Read these off the row that follows.
1) Which number is the entry just right of 45.46?
2) Which number is the entry just right of the smallest entry?
3) Which number is the entry just left of 127.38?
array([ -17.78,  127.38,  122.18, -188.65,  -79.36, -104.39,   45.46,
        -40.88, -161.82])
1) -40.88
2) -79.36
3) -17.78

X =
[[287 374 407 322 600 456 379 424 235 423 612]
 [298 298  97 172 197 400 402 586 433 174 616]
 [487 485 513 448 519 331 313 215 177 412 129]
 [527 430 667 444 348 322 832 440 872 639 224]
 [746 673 355 396 201 680  46 347 216 334 405]]
Rows and columns are numbered from 0.
The top-right entry: 612
Which number is the entry directly above 215?
A: 586
Which number is the entry in row 0 and column 2?
A: 407
The entry in row 0 and column 0: 287
The entry directly below the largest entry: 216
Which number is the largest entry?
A: 872
The top entry of the column that holds the smallest entry: 379
Which number is the entry in the bottom-left corner?
A: 746
Which number is the entry directly above 746?
A: 527
Which number is the entry just right of 519?
A: 331
The entry directly above the largest entry: 177
The entry in row 1 and column 0 is 298
Which number is the entry at row 1, column 1?
A: 298
The entry just right of 97 -> 172
Which number is the entry just left of the smallest entry?
A: 680
Which number is the entry directly below 331?
A: 322
The entry in the bottom-right corner: 405
The entry directly above the centre entry -> 400
Which number is the entry at row 2, column 1?
A: 485

B = -80.0, -21.2, -31.9, 11.3, -35.7, -61.0, -11.8, -54.4, 45.4, 24.4, -64.9
Read off the entry just right of 45.4.
24.4
The minimum: -80.0
Read off the entry just right of -31.9.
11.3
Read off the median of all entries.
-31.9

array([[-1.2, -1.1, -0.3, -1.2,  0.3, -0.7,  0.3, -0.3, -0.9, -0.7, -0.6,
        -0.7, -0.7, -0.6, -0.1],
       [-1.4, -1.0, -0.4, -1.0,  1.1, -0.6, -0.2,  0.0, -0.7, -0.7, -0.5,
        -0.9, -0.7, -0.6,  0.8],
       [-1.2, -1.2, -0.3, -1.2,  0.5, -0.6,  0.3, -0.2, -0.7, -0.6, -0.6,
        -0.7, -0.8, -0.6,  0.0],
       [-1.1, -0.9, -0.4, -0.4,  1.1, -0.6,  2.0, -0.1, -1.1,  1.7, -1.2,
        -1.4, -1.7, -1.1,  1.3],
       [-1.1, -1.3, -0.3, -1.1,  0.4, -0.6, -0.1, -0.3, -1.0, -0.5, -0.5,
        -0.7, -0.9, -0.7, -0.2],
       [-1.1, -1.1, -0.3, -1.0,  0.3, -0.7, -0.2, -0.3, -1.0, -0.6, -0.6,
        -0.7, -0.7, -0.7, -0.2],
       [-1.4, -1.0, -0.5, -1.2,  0.5, -0.8,  0.5, -0.1, -0.8, -0.8, -0.8,
        -0.7, -0.7, -0.6,  0.3],
       [-1.3, -1.4, -0.3, -1.2,  0.7, -0.4,  0.0, -0.2, -0.3, -0.6, -0.4,
        -0.9, -0.7, -0.5,  0.5],
       [-1.0, -1.0, -0.4, -1.1,  0.3, -0.6,  0.1, -0.3, -0.9, -0.8, -0.5,
        -0.7, -0.9, -0.5, -0.3],
       [-2.6, -1.4, -0.3, -1.7,  1.9, -0.6,  1.8,  0.6, -0.6, -0.6, -1.0,
        -0.5, -0.8, -0.5,  1.5],
       [-1.2, -1.3, -0.3, -1.1,  0.6, -0.5, -0.1, -0.2, -0.6, -0.6, -0.5,
        -0.8, -0.8, -0.6,  0.1],
       [-1.9, -1.3, -0.8, -2.1,  0.1, -1.2, -1.0,  0.2, -1.3, -1.5,  0.6,
         0.5,  0.9, -0.3,  0.7],
       [-1.4, -0.9, -0.5, -1.0,  0.3, -0.7,  0.1, -0.2, -0.6, -0.7, -0.8,
        -0.7, -0.6, -0.6,  0.1],
       [-1.5, -1.0, -0.5, -1.0,  0.8, -0.8,  0.1, -0.1, -0.7, -0.6, -0.8,
        -0.8, -0.5, -0.7,  0.7]])
What is the entry just left of the largest entry?
Answer: -0.6
The maximum -> 2.0
What is the entry just right of the largest entry?
Answer: -0.1
